-148 -134    5  192  -45  -54  270 -180   92   73  241 -351  166 -110   65   43  -65   18  -58 -250   32  -54  -38 -195   78 -282   71   38 -120   83 -121   68 -176 -158  154  -32 -182 -237    9 => q693
  27  884  -31 -180 -454 -376 -175    2   16  208   44 -179   -1 -284 -238   89  -56   39  -72 -134  123   -2  183  209 -334  302 -315 -330  587  300 -270  199  591  444  -76  385 -298  286 -122 => q215
-418 -438   57  188  -87 -175   97  -95  -57   23  393  134  -61  -79  474  206 -199  202  236 -301  -67   53 -107 -263    9 -155 -103 -148   -9  164 -369  151 -201  -25 -241  -86 -322  188   67 => q781
 -24  217  -85   14 -134 -379  -37 -109 -168  327   97 -209  274  -13  327 -495   34  154   13 -282   68 -224  -54 -132  -88 -438  126  -13 -101   95   34  -34 -206 -240   95 -268 -349 -124   64 => q525
-131  297  -27  370  -30  193   65 -404  145  -62  211 -319 -224 -154 -289  314 -199  316  -27  271   62  -36  265   33   72    2 -182 -325 -203  102 -352  216  137  190  376   69 -226 -361   24 => q223
 -42   47   18  267  148 -211   90  -95  185 -159  271 -560   15    4 -317  307  -99   65  -72 -306    3 -247   -6   42  123 -103  -14 -286  264  206 -405  248 -118   37   97  283 -391 -249  133 => q578
 -86 -212  -88  328 -191  145  141 -169 -208 -166  218 -433  -31 -236 -196   15 -133  -37  155 -143 -254  -70    1  -32  143 -376 -395 -382  -31   62 -429   74  127 -259  105 -126 -594 -504   12 => q573
-259  -95  100  230   50   88  110 -382  209    3  408 -246  156  -98 -103  317 -163   47 -146  -22  103   -8  120   49  100   40   14 -302   89  251 -228  199   47  278  253   39 -109   45  -52 => q781
-165 -169   26  101 -140  -73 -126 -141  208  142   34  144   86  -66 -122  149   85 -123  -29  -54   73   52  -49   77  -29  166   21   -6   44   62    8  -58  143  209 -132  140  273  394   -4 => q857
 -87  -81  -82   69 -178 -127   58  -79  -77  127 -149  -52  145 -166  -64   42  152 -273  149  -98  -93  -67   49  166 -122   87  -33   -3  -23   58  -40 -157  157  -47 -151  101  152  342 -232 => q578
  47  126  -11  -91  -11 -123  -66  -93  231  181  158    9 -126   27  121   57  -76  151 -239  -59    4  -44  -75   10  278  -90  -40  -53  223   13 -199  -20  -18  142  263  184 -222 -214   66 => q223
-393 -188   -2  251  118  104 -130 -170  144  319   33  374 -140  271  -92  388  326  245   24  -18   33  -26  218 -602 -181  428  170  -39  283 -195 -271   81  548  136 -174    6  231  217  311 => q578
  -8  -57  -59  -13 -227 -199  112 -144  -16  204 -167  -72  211 -106  189 -110  105 -414    2 -117   14  -43  -20  334 -187  195   24   -5   15  -66    1 -169  125  -34 -105   76  248  437  -59 => q525
-161 -245 -153  -36 -237  -89   31   66   29  141 -105 -111  114 -110  -67  -71   75 -414  295  -96  -36  119  102  105 -177   93  -21  -93   -4  112  -51 -190  134  -81 -220   78  109  220 -269 => q693
-231  -51   61  105  371 -310 -104 -295 -537  415  100  210   11  273  591   11 -157  579 -441 -387   56    7 -133 -305  168  -27   84  165 -208 -135   91   51 -565  -13   46   12  257  -89  105 => q791
-106 -230 -150   57 -249 -113    8   -1   68  350  -74    3  110  -87   22  -49   71 -323   57  -44  -49   46   90  141    7   73   73  -12   66   74   61 -231  145   -3   -1   78  127  248 -163 => q791
  78  340 -237 -431   99  -28 -291  192  -98  -20 -330  496 -134   84  314  -47  -43  275 -129  -58    5 -183  -10  133   28  301 -157  225  428 -116 -140   90  240  213  -14  454 -110  164   26 => q258
-159  -56   32   16 -257 -147   96 -149  -43  325    8  -38   63 -139   68   67   80 -450   11 -171  -77   -9   -9  115   27  161  130   20 -103  -18   81 -185   32 -199  -82  -54  263  482    6 => q781
  58  370  -39 -244   67 -180 -297  219  125  -68  234   -1   52  136 -131  204 -129   92 -326   37  294 -231  333  136  174  382  162 -190 -126  218  166  -21   52  586   75  628  440 -168 -478 => q791
-214  310  132  382 -226 -158 -272   37   84  196  443    2 -299  -29 -100  370  -81  196  -14 -142  -85  104  215 -178   -5  165  121 -174  175  204 -147   86 -128  395   38   48 -199  396  -54 => q578
-185  -89   11  125 -355 -177  165 -273 -135  382  -14  -11  140 -213   85  -76  163 -502  -23 -132 -101  -24   25   63 -111   82   57  -55 -145   -3   49 -315  246 -145  -79   36  297  429 -106 => q215
 210  -32   19 -484 -314  257  406 -200  -52   95 -183   64  287  -30 -208  -23  100   45  -75  -63   23 -339  203   11 -225  120   59  -91  191 -225  159   90  446 -196 -184   -7  -23 -209 -343 => q215
  90  211    0  -71   16  -38   -4 -111  299 -174   49 -559  141  129 -151  119   17   63   10  -56  174 -125  107  133   -6 -212  -91   72   21  162  -94  169  129   33  324  173 -249 -141  -77 => q781
-127 -104  188 -586  -41  370   17    1  133 -342   64  323  -41  102  210  426 -248  259  108  -73   78 -198 -122  -18  224  530    6  -32   15 -236 -139  384  178  -47 -321  242  253  260   51 => q857
-159  199   35  158   -9 -405 -162 -213  -96  254  218   -5 -226 -219 -106 -108 -108  258    7 -440 -115 -139   75 -234 -140 -151   22 -181  110  134  -20  -91 -117   21  -54   -8 -414 -384  -64 => q781
 114   93 -289 -125 -330   -7 -121 -539  254   27  212  115  116 -222 -234  196 -225 -181 -252  364  236 -166  292   89  226 -108  211 -437 -121  402  243  -85  406  373  121   78  -38  -12  -32 => q693
 -68 -183  -45   24 -220  -82  109  -76   66   86  -33 -143   51 -140   -7   64   49 -353  198 -105  -82  -18  -37  273  -98  187  -82 -141   23   23 -103 -178  102   12 -147   47   67  375 -111 => q223
-189  -61  -50   83  -87  293 -326  183 -160 -181 -200  285   61   -7 -131  797  -28  159  622    3  -44 -182  248  405 -155  566 -247   -9 -172 -249 -455  189  177  265 -211  229  244  883 -567 => q781
-162 -215   26  -27 -180 -179  119  -64  -32  161 -141  -35   55 -134  226 -115   44 -377  126 -163 -141  139 -127  138  -63  177   25   48  -33   -7   78 -225   18 -124 -228   39  231  376 -117 => q857
-105 -191  -73   22 -149  -30  -37 -208  -77  245 -171  176  227  -34  162  -52   77 -226  -27 -168   40   32   11  245 -172   93  -50  108  -18 -106    7 -131  135   77  -49   43  271  454  -44 => q781
-202 -185   15  175 -374 -285  148  -29  143  244   25 -173   87  -57   48  -35  245 -423   24  -89  -82  -96   54   56 -159  238   70   27   56   90   23 -235  258  -10 -197  199  170  481 -170 => q573
 181 -138 -658 -403  146  -43  -32   54 -253    4 -766  198  523  -79  464 -412 -114  -22  229 -123  178 -385 -175  286 -493  154  323  180  144 -351  175   27  106 -319 -327   88  204  -90  222 => q449
 103 -592 -145 -160   84  403  113 -107  -23  -85  -72  294  303   84  143  573  108  261  -96  -49  -13 -264    9  -57  211  -33   96   17  -48 -350   55  329  280 -208  -83  -21  276 -189 -201 => q449
 310  211  -82 -411  -61  -31  398 -467 -473  -19 -230 -268 -137   36  247  134  -88 -483 -287 -137 -225 -207 -322  215  292 -208 -134 -218   -5 -195  -19   11  140 -663   44  -76 -157 -231  376 => q573
-192 -133   -6  133 -323 -210   13 -127   41  112 -180 -357   48 -113 -118 -151   34 -342  223 -166 -109  109  -19   90 -126  141  -35  -56  -89   80   35 -189  113 -104 -191   46   18  184 -102 => q578
 -37 -288  -92  -78 -340 -108  393 -124  -31  254  -12 -123  241 -279  193 -130   75 -425  115  -32  -54  -62 -126  153  -33 -137   21 -101  -98   29   26 -203  112 -270 -182 -142  -20  224 -149 => q258
-154  249   95  579 -113 -200 -209 -141  212  -27  334 -477   68 -217 -273  197 -108  297  -36 -182   29  144   61   93  162 -165 -265 -143   41  324 -331  197 -173  377  404  274 -103   15  -57 => q693
-272  173    1  568 -161 -270    1 -389 -261  127  138 -416  -73 -197  112   27 -232   59  -70 -204 -233  248   -1   60   75 -224 -129 -241 -236  352  -36  -27 -260  198   16   26  -94  209   49 => q693
  26 -466  -82   -7   54  463    9  100  -59 -574 -252  -13   -1  414   57  411   52  -27  442  182 -171 -341  133  301 -134  458   -8  216  169 -361 -213  -85  174 -181  277  600  403 -108 -520 => q258
  11 -214   19  -58   -7  192 -316  174  134 -171  623  543  -53   75  219  606 -209  117 -292   16  191  -53 -116   -5  439   -5  -57 -244   84  239   42    3  141  603  267  536   78  125  -91 => q449
-269 -380 -265  -34 -109  187  499   38 -282 -122  419  230  -86  -91  642  147 -201  -88  363  232 -212 -205  273   22  -66  167 -119 -547  396  185 -636  -52  342  -58   48  170 -183 -288 -278 => q449
 -73 -105 -206 -439   83  126  308  128 -233   16  219  146  154 -264  620  136 -406 -171  253 -224   67 -135 -293  283  -23   47  140 -173  135   13 -179   90 -415 -202 -114 -164  -86   56   13 => q525
  87  -83  -67 -586   21 -165  155   33  186   33   11   63   91  199  130 -112 -155 -119  130 -321  211 -192 -208 -150  -92  194   99 -114  139  -71  190 -106  194 -211 -141  -44 -147 -896  208 => q215
 -31  -25  -42  -46 -108  -55  108 -223  -52  130  -92 -105  133 -192   38  -21   -8 -388   17  -46  -66   62   20  317  -65   89  -30 -219  -66   67   14 -208  162   73  -96   77  189  200 -194 => q525
-177  177  -60  466  -37  193 -325   13  170 -280  214 -380 -191  -63 -427  333  -32 -136  161 -157  -24  -87  342   84  110  -81  -89 -207 -363  154 -325  192   52   86  370  340 -220  116 -102 => q223
-286  -73  -60  423  142 -180 -141 -292  173  128  311 -364  -29  269  -48  265  -48  111 -129  -78   15  -82  229 -235  218 -186  196 -329   85  349 -137  118   46  183  356   87 -390 -111   76 => q781
-212 -463   81  176  296  100  294 -273  -23  -27 -194  217  308   72  354  281 -140  360  -14   56 -129  130  -40   10 -249  463  170  -24 -136 -216   94  135    0   51 -550  114  568    4   29 => q781
 -36  132  -44 -597  -55  114  514  -34 -144  -17 -352   56   41 -135  278 -158 -139  -55  109  -46    8 -181  128  194 -542  508 -294  -57  438 -271 -384  197  710 -247 -315  282 -516 -175 -298 => q857
-145 -153   24   27 -294 -198  281 -186    5  203  -43 -106  245 -144  249 -109   97 -343   84  -45  -75  -83  -33  137 -132  168   30   52 -119   33   55 -258  239 -157 -225   43  195  338  -91 => q525
-210 -256   66  182 -256 -165  124 -123  -68   58   -5 -160  113 -101   97  117  107 -331  165 -150  -90   29 -214   55  -37  119  -28  -85 -109   92    9 -131   12  -31 -209  -51  181  535  -13 => q578
-275 -150    5  312  -24  -27   76   91  274 -254  228 -599  215    2 -141  -53  206  -94  332 -478  -68 -136   70 -287 -151 -163  146  103   58  241  -75  153  -41 -170  163  -27 -189 -181  -85 => q258
-134  -17  185  -23  147 -178 -163 -146  -36  -95  231  -54 -330   92 -131  212  -54  -45  -85 -528  -45  -23    1 -258  310 -151  -73 -137 -187   83  -57   21 -104  -26   15  156  -27 -244   75 => q215
 -93   79 -235    8 -260 -205 -165 -281  141  435  267  -64  236  133  -29  331  177 -218 -238  247  222 -235  125 -164    1   56  283 -293  354  227 -139   21  463    3  261  150 -252  394   15 => q449
-168 -136  -89   67 -198  -76   37 -120  109   85 -121 -254  188 -167 -271  -58   24 -484  108  -87   56   28  -40  173  -76   58   37 -132 -119  173   34 -174  149   32 -133  118  119  173  -94 => q578
-113  107  140 -181 -371 -166  -41  186   41 -145 -121  -74   23    0   34   53  123  -17  342 -199 -128  -80  113  -55 -303  468 -164   15  324  -45  -45  170  730 -108 -388  169  -58  147 -238 => q258
 -63  -47   69   21 -263 -197  104  -98   20  183 -127  -17  146 -164  112  -44  -20 -206   30  -66  -76   -9 -107  136  -97  225   97   -5  -70  -50  176 -242   99   32 -218  113  255  281  -87 => q781
-168   35   28   62  -26 -110   47 -110   23 -139  176 -174 -149  -26   49  -36 -120  -14  163 -178  -86 -102  204 -134   59   27   -1 -254 -131  201 -105  -77   47  143  -77  107 -127 -117 -109 => q390
-248  147   25  307  113 -341  -81 -196  -26   63   86 -171 -200  187 -141  -57  154 -128 -136 -208  -97 -340  243 -336  245   84  178 -300   64  166 -102  -53  305   -8  156  197   34 -259  179 => q390
 -89 -238  -53  -93  -33  -61  542 -124   -9   18  210 -202  248 -177  432 -138  -89 -103  213 -184  -55 -226   17 -108 -119 -220   88   70  -45   26 -144  -68   70 -615   13   67 -161 -382   61 => q781
-118 -301   14   70 -126  -61   57 -172  100   81  -21   -3  157   12   40   -3   41 -185   50  -25   35   19    9  114  -44  213    7  -13   47  -13  -35 -141  133  101  -58   90  193  263  -89 => q258
-122  -53   73    5  121   45  198 -232  195 -106  -15   22   35  207   94  256 -116 -154  -18   24  -99 -230  171   62  -75  584  298  -80  -73  -73   40 -110  223   64 -168  306  157  118   91 => q781
-138  208   68  161  149 -142  -87   40 -236 -240  246 -396    3 -124 -114 -100  -68  205   36 -426    3 -254 -227 -196  119 -366  -84  -38    2  195 -182  165 -386  -83  134  -90 -296 -229  123 => q525
 -32  408  -83   -4  165  142 -212   92  344 -137  411  -92   -3  284  -16  197 -160  300 -241 -271  243 -288  421    8   24  209  118  -31  177    4 -318  325  144  393  357  429 -136 -347  114 => q857
-118 -120  -89  118 -279 -285   69 -185  -33  382  -85   27  101  -78  150 -128  116 -338  -56  -76 -121   27   42  191   21  134    3 -169   47  156   80 -247  159   73  -55   90  198  408  -42 => q791
 -46 -312 -208    6  132  184  323 -351 -351 -220 -165  234  233 -254  450 -141 -550  168  227  433    7   26  -97  190 -238  234  -22 -328 -186  -74  -90 -293  -18  202 -236   26  131 -425  -93 => q525
-292  -70 -164  495 -291 -329 -104  -60   93  214  241  -97   65 -222  -80  129   63  143  -58  -56   -1 -103  219 -109  -81  -47  -40 -270  113  303 -170  186  254  114   -7  258 -274  -37 -213 => q258
 153 -257    2 -227 -228  314   86 -208  330 -245 -112   78  162   -9 -284  317 -127  467   68  211   78 -104  398  175  -82  370  -62  135  194 -208 -138  295   41  137  -37  109   13 -120 -467 => q781
 159  377  232 -514 -135  -91  115  201  123  127 -208  359  -67   42    0   -8  -56  468  -70  -86   87 -171  -50   58 -321  498  -36  489  462 -441 -133  238   21  -46 -478    5   11  105  104 => q781
 -55 -385  139 -182  -41 -213  160 -111  263 -170   69 -136   -8  205  331   65  -88  -12   14 -175   -8  158  -88  -74   79   27    3  107  163  132  -64  110 -184  -86  -53  191 -189   42  -91 => q449
-167   20  370  212 -109  -63  237 -119  402 -113  355 -428 -123  192    2   78 -207  226  -88  -33  -97  -50  136 -182  173    0  156  193  173  198  -27   19   50   12  212  332 -283 -310  -44 => q525
 -53   97   48  -82 -174 -258   40    7  320   44  143 -411  -31  110 -104  -37   22 -103  -15 -221  101  -49  171   -4   52 -125  -74  152  -26  207 -114   82   56 -112   74  142 -402  -72 -100 => q223
  22 -182 -202 -259  121  368  164 -219 -296 -159 -164   34   24  -49  214  190 -171  -91  243  104 -105 -145  -25  -46 -154  251  157 -137   85 -295  -57 -221  154 -107  -53  -95  146  -95  -27 => q781
-243 -160  188  193   16   38   79   51  213 -104  287  -42  -56  152 -176  344  177  215   92 -316   10 -197   85 -277   61   65 -199  -35  140   87 -292  256  194   53  164  168 -270 -104 -128 => q693
-193 -193  -57  159 -170 -213   99 -132   65  149 -143  -26  204  -81   79  -17  133 -475  128 -114  -68   10   -7  172 -108  270  147 -158 -102  105   40 -181  149   16 -214  190  413  474  -18 => q449
-159 -134  -17  201 -277  -23  -22  -89   67  119   62 -123   74 -172 -144  -23   60 -396   94 -105  -74   72  130  133  -33  112  -19 -145 -177  136   60 -184  178   18   44  129   78  200 -217 => q449
 143 -127 -187 -635  -32 -231  404 -388  -94  366 -195  273   72  229  236  -60  155 -187 -245  -31  145 -550  110 -127 -152  276  251 -293  326 -209   72 -277  630  -65 -268  152  184 -295  -29 => q791
-128 -189  -75   65 -272 -118   67 -148   11  241  -65  -67  180  -47  -14   20  153 -327  194  -56  -37  -56  -33   75  -48   89   49 -112  -28   44   25 -205  199  -88  -82  -32  119  317 -105 => q258
 271  254  334 -211  -78  371  388 -577  -88 -157  123   -3 -308  239 -360  201   86  294 -428  264 -141 -541  467  -77   88  328 -168 -147  269 -330  -61   91  808  -22  183 -159 -334 -435  -50 => q525
 -53  -80  -30   51 -197 -183   74  -96 -102  176 -115 -106  165  -98   29  -66   72 -330   49 -121  -60  -22   83  234 -122  166  -28  -89   21  -13  -29  -94  166  -43 -174   20  159  318 -167 => q573
 -64 -132  -58  -31 -215 -114  131 -209 -125   86 -154 -238  105 -213   55  -13   18 -421  183 -168  -65   62 -126  252  -52   27  -73  -87 -180   17   10 -182  -48 -155 -184  -92  195  344  -53 => q525
-185 -208  -15   76 -236 -266   99 -116  -85  159   20 -124   39 -106  225   -7    5 -372   91 -150 -100   96   10  135  -93  121   28  -53  -48  128   14 -224  -55   -5 -189  153  223  387 -260 => q573
 -95 -135  -88   98 -306 -248   21 -144  -86  205 -153  -11  110  -98   70   14  134 -387   90  -31 -129  -89   51  176 -121  204  -25 -140    7   17   11 -306  345  -14 -151  199  182  365 -163 => q781
-344 -187  247  486 -145 -104  373 -287  250 -172  384 -525  111 -121  -14  144    1 -342 -185  175  -11   30   18 -130  193  -45  158 -260 -329  397  -14  130   97   29  123   27    7  149  -48 => q449
-133  274  -10  494 -174 -138  -83  -38   95 -240  355 -765    3 -224 -426    1  -29    9  -74  -95 -115    7  291   57   73 -227 -263 -274 -159  506 -133   73   53  148  352  382 -325 -445 -378 => q223
 -40    6  146   73 -159  147  377 -185  239  -87  156 -646 -365   47  -66  -94 -205  -64   66  -83 -347   38  193   54  130 -192 -175  -26  111   60 -137 -136  175 -263  366  235 -558 -899 -250 => q390
 -98 -127  -34  -77  252  101  125 -269 -561   40 -192   96  257   -6  422 -152 -266  119  166  -53 -272 -162   25 -201   46  137  466   66 -197 -249  347 -307   47 -530  -78   68  551 -471 -123 => q857
  34   75   62  182  182 -253  142 -206  -67 -346   29 -475   -8  -12   17 -193 -132  199  147 -254 -194 -114   68  -50  -37 -107 -158 -166  -45   96 -182  -24  -91 -109   49  191 -172 -751  -56 => q573
